Group and class of each row
[-9, -12, -2, -9, -3, -7, 2, 2, 4, -6, -7, -17, -1, -1, -12, -13, -2, -7, -3, 49, -10, -4, -13, 4, -2, -12, -10, 11, 7, -4, 0, 1, 13, -7, -13, -3, 3, -2, -5, -22, -4, 0, -4, -4, -22, 3, 10, 3, -5, 2, 24, 6, -15, -2, -10, -2, 1, 4, 2, -4, -1, 13, 2, 7, 5, 2, 1, -13, 8, 11, -13, -4, 5, -26, -13, -12, -3, -11, -22, -4, -10, -4, 18, 5, 8, -14, 2, -1, -1, 8, 13, -1, -5, 4, 3, -3, 2, 5, -15, 8, -10, 1, -7, 0, 5, 7, 3, -13, -7, -2, 11, -6, 16, -2, -3, 3, -15, 5, 14, 1, -5, 2, 48, 10, -15, -5, 6, 0, -33, 0, -2, 3, 4, 0, 2, 1, 0, 0, -8, 1, -2, 8, 10, -2, 1, 38, 2, -10, 9, 3, 1, 2, 3, 18, 6, 2, -7, -21, 9, 3, -2, 9, -2] : L:<101>
[-4, -12, -14, 5, -2, 5, -13, -14, -4, -7, -3, -2, 7, 1, -1, -18, 1, 1, -1, -24, -2, 0, -9, -4, -3, -13, 12, -10, 0, 6, -12, 8, 4, -9, -8, 2, 2, 5, 17, -28, 5, 6, 4, 2, 2, -4, -13, -3, 0, -1, 2, 7, -3, -8, -5, -7, 3, -10, 4, 6, 1, 0, -14, -1, -5, 4, -3, 0, 14, -5, 0, -5, -5, 11, -5, -5, -4, -9, 1, 5, -8, 3, 5, -3, -9, -15, -1, -4, 3, -8, -4, -8, 1, -1, 1, 8, -12, -4, -10, -2, -3, -6, -2, 3, 0, -9, 1, -7, 4, -3, -5, 2, 13, -9, 2, -9, 9, 10, 3, 9, -5, -8, 22, 4, 3, 4, -5, -6, -21, 0, 2, -2, 0, -5, -10, -6, -2, 0, -4, -1, 0, -7, -11, -4, 2, -9, 0, -2, -3, 14, -2, -1, -1, -6, 5, -2, -10, -2, -4, -7, 2, -6, -2] : Y:<96>
[-3, -33, -16, 6, -2, 1, -18, 3, -1, -11, 0, -5, 15, 2, 8, -26, 5, 1, 3, -40, -3, -2, -9, 0, -15, -14, 11, -16, 0, 10, 0, 2, 0, -4, -13, -5, 2, 10, -1, -32, 1, 7, 5, 6, 2, 6, -22, -6, 0, 22, 0, 8, -13, -9, 1, -13, -3, -13, -2, 9, 2, 19, -22, -1, 2, -2, -5, 2, 19, -12, 1, -5, -9, 9, -2, -4, -5, -3, 5, 11, -7, 8, 9, -7, -2, -15, -2, -2, 12, 2, -6, -13, -9, 2, 7, 5, -4, 2, -11, -2, 10, 2, -1, 17, -5, -13, 2, -1, -12, 3, -10, -7, 27, -8, 7, 11, 6, 7, 14, 15, -7, -13, 11, -1, 12, 12, -1, -12, -39, 2, 9, -2, -5, -3, -11, -9, -9, 3, 4, -2, 12, -14, -18, -9, -1, -10, 7, -14, -5, 7, -4, 13, -1, -11, -3, -9, -1, -17, -8, -3, -9, -16, 1] : Y:<97>
[-5, -8, 3, -12, -14, 5, 9, -10, -3, -1, -4, -3, -6, 6, -12, 5, -9, -8, -3, 53, -1, -2, -14, 8, -3, -14, -4, -10, -1, -6, -1, 0, -3, -8, 2, 4, 2, -5, -9, 0, 4, -4, 10, -6, -7, -3, 33, 7, -11, -32, 9, -1, -8, -5, 6, 0, -2, 10, 12, -8, 1, 15, 11, -2, -3, -9, 3, -13, -17, 14, -1, 7, 2, 0, -14, -9, -2, -12, -28, -14, -8, -9, -13, 8, -1, -21, -7, 0, -16, 23, 6, 6, -2, -8, 1, 3, -3, -6, -10, 10, -7, -1, -7, -8, 4, 3, 2, -18, -12, -4, 15, -12, 3, 4, -3, -2, -18, 11, 6, -14, 1, 11, 40, 20, -15, 5, 10, 7, -4, -6, 1, -6, -10, 0, 4, -3, -4, 8, -3, -3, -6, 1, 7, 0, 0, 32, -6, 0, 3, -2, 3, -6, 4, 18, 4, 12, -7, -1, 11, -1, 8, 23, 0] : L:<89>
[-2, -25, -7, 2, -4, -5, -27, -10, 2, -10, -4, -5, 19, -11, -3, -23, -1, 1, -2, -22, -8, -8, -6, -4, -3, -11, 24, -16, 0, 7, 9, 8, 1, -21, -14, 7, -8, 11, -1, -28, 19, 2, 15, -1, -8, 14, -18, 1, 2, -10, -6, 7, -6, -13, -2, -22, 1, -5, 40, 14, -5, 12, -11, 0, -2, 3, -5, -9, 26, 13, -6, -17, -25, 1, 2, 1, -1, -18, -4, 7, -17, -6, 14, 2, -7, -22, 5, -3, 0, 4, -2, -13, 1, -2, 5, 15, -8, -5, -15, -10, -5, 4, 0, -10, -6, -4, 5, 6, -7, -1, -2, 17, 23, -4, 14, 10, 11, 19, 24, 2, -18, 0, 22, -4, 6, 1, 8, 3, -24, -3, -3, -1, -2, -3, -6, -11, 1, 4, -3, -4, 5, -6, 1, -8, 1, 0, 5, -12, -8, 17, -9, 0, -1, 0, 15, -1, -12, -16, -15, -4, -7, -17, -2] : Y:<97>
[-1, -17, -14, -20, -3, 13, -18, -11, 2, 3, -4, -2, 12, -3, 4, -17, 3, 1, 1, -30, -7, -11, 0, -1, -6, -4, 12, -10, 1, 7, 2, 13, -13, -1, -9, -4, -9, 1, -1, -19, -2, -4, 1, 9, 6, 13, -17, -7, 2, 0, -13, 2, 4, -5, 12, -19, -4, -1, 2, 8, 1, 4, -13, 0, -4, -3, -1, 3, 25, -13, -1, -7, -5, 8, -11, 0, -1, -4, 1, 13, -12, 15, 20, -7, -12, -12, 2, 5, 17, -3, 2, -20, 3, -6, 6, 9, -6, -8, -11, -2, 6, -5, 1, 6, -5, -18, -1, -7, -14, -1, 0, -16, 7, -18, 1, -1, 10, 7, 17, 12, -9, -8, 24, -1, 13, -5, -4, 3, -28, 2, 6, -19, -9, 0, -12, -9, -15, 2, 2, -5, 7, -10, -15, -8, 7, -21, 2, -2, -1, 10, -3, 11, -1, -3, 6, -2, -10, -7, -2, -3, -2, -5, -2] : Y:<87>
[6, -17, -11, 10, 3, -7, -20, -7, 4, -21, -3, -8, 16, -8, 8, -26, 7, -2, 2, -61, 0, -1, 0, -8, -5, -12, 28, -19, 12, 11, 11, 6, 3, -14, -18, 11, -4, 19, -7, -22, 3, 14, 3, 8, -3, 17, -14, -2, -1, 25, -7, 9, -5, -20, -8, -21, 2, -7, 32, 4, -7, 9, -27, 3, -9, 4, -7, -2, 25, 0, 0, -6, -7, 1, 7, 3, -2, -10, 10, 7, -9, 3, 6, 1, -9, -28, 4, 2, 17, -4, -8, -24, 6, -5, 5, 12, -13, 1, -13, -6, 1, 3, 2, 5, -11, -8, 6, 13, 12, 1, -9, 18, 24, -20, 6, 12, 26, 5, 13, 19, 0, -19, -4, -2, 13, 5, 7, 0, -34, 3, 5, 2, -1, 0, -8, -13, -23, 4, 2, 7, 11, -3, -10, -10, -1, -15, 6, -8, -3, 23, -6, 5, -6, -5, -3, -7, -7, -23, -18, 0, -8, -27, 1] : Y:<97>
[6, -23, -5, 4, -3, -15, -34, 2, 5, -15, -7, -13, 28, -12, 2, -27, 4, 0, 7, -70, -21, -3, -8, -19, -10, -12, 27, -10, 0, 13, 9, 8, 11, 3, -16, 6, -4, 13, 1, -40, 7, 13, 2, 1, -3, 12, -24, -9, -2, 19, -11, 11, -2, -4, -21, -19, 3, -2, 34, 9, -4, 9, -19, -8, 0, 0, -4, -1, 28, 10, -5, -13, -8, 6, 1, 1, 2, -11, 8, 12, -10, -8, 13, 3, -17, -15, 5, -4, 14, -6, -2, -22, -6, 7, 2, 6, -12, -7, -6, -14, -1, 7, -1, 2, -6, -4, -1, 14, 4, 7, -16, 16, 33, 11, 11, 12, 18, 22, 14, 15, -13, -13, 8, -9, 13, -18, -2, -1, -31, 7, -4, 3, 7, -3, 0, -16, 0, 3, -7, -12, 13, -6, -9, -12, 0, -15, 16, -8, -9, 26, -3, 13, -1, -6, 1, -4, -4, -14, -19, 3, -14, -31, -5] : Y:<87>
[0, -8, -1, -2, 6, -7, 0, -13, -2, -9, -3, -2, -7, -1, 2, -2, 2, -4, -5, 30, 1, 9, -2, -3, -9, 1, -3, -8, -2, 0, 3, 4, 5, -13, -7, 8, 1, -7, -6, 19, 0, -5, 19, -3, -17, 0, 10, 3, -5, -12, 8, 3, -6, -6, 1, 0, -4, 6, 19, 7, 2, 19, 4, 3, -13, -4, -5, -17, -29, 6, -5, -11, 3, -1, 4, -11, 1, -5, -8, -18, -6, -9, -8, 8, -2, -13, -6, 3, -1, 18, 6, 3, -2, -15, 4, -3, -4, 0, -9, -7, -5, 3, -7, -12, -6, 12, 6, -3, 5, -1, 10, -1, 2, 13, -5, -1, -9, 12, 17, -7, 5, 7, 14, 15, -16, 4, 9, 2, -5, 1, 2, -1, -1, 3, 12, 6, 1, 10, 1, -1, -4, 8, 8, 5, -3, 37, 3, -5, 1, -7, 3, 1, 3, 20, -21, 13, 0, 1, 8, 3, 0, 35, 2] : L:<89>
[14, 4, 17, -16, -5, -8, -33, -17, -19, 1, 15, 6, 17, -15, -1, 5, -4, 16, 0, -66, 2, -13, 9, -10, -1, 14, 29, -18, -7, -5, 8, -14, -18, 4, 2, 20, -8, 16, 5, 23, 14, -2, 14, 9, -2, 9, -16, 5, 3, -49, -37, -9, 20, 3, -33, -10, 4, -13, 41, -5, -5, -5, 10, -7, -16, 0, -17, -6, 9, 12, 11, -4, -16, 28, 9, 16, 7, -20, 15, 12, 13, -9, -25, 24, -27, 9, -4, 1, -3, -32, -14, -12, 6, -7, 1, 6, -20, -14, 12, -20, 12, -19, 14, -13, -10, 2, 10, 10, 10, 0, -21, 25, -14, -8, 12, 7, 22, 12, -11, 0, -10, 9, -38, -3, 21, 13, -9, -8, 70, -1, -18, -4, 8, -10, -13, -12, 6, 9, -5, 1, 0, -21, 17, -3, 4, -39, 5, 10, -5, 21, -26, 2, -1, -19, 11, 11, -20, 32, -42, -16, 0, -12, 5] : Y:<97>
[-5, -16, 0, -1, -15, -27, -9, 3, 1, -10, -5, 1, 3, -4, -18, -14, 0, -7, -7, -7, -8, 6, -3, 10, -4, -10, 4, -5, -3, -1, 3, 3, 8, -10, -9, 2, 5, -7, -4, -21, 4, 5, 6, -6, -18, 7, 1, -5, -2, 3, 4, 6, -10, -17, -2, -3, -7, 3, 14, 2, -5, 17, 4, 4, -5, -3, -3, -9, -12, 9, -10, -10, -1, -4, -5, 0, -1, -5, -7, -7, -9, 7, 5, 13, 4, -13, 5, -3, -6, 16, 1, -3, 0, -5, 3, -7, -3, 3, -15, 4, -8, 6, -9, -9, 4, 11, 16, -11, 0, -1, 6, 1, 19, 5, 0, 0, -1, 5, 11, 1, 7, -5, 20, 8, -1, 0, 9, 4, -20, 0, 1, 2, 6, 2, 6, -4, -2, 14, -3, -8, 0, 8, 2, -5, -3, 64, 6, -3, -1, -4, 6, -4, 4, 16, 2, 3, -2, -9, 3, 4, 4, 4, -6] : L:<101>
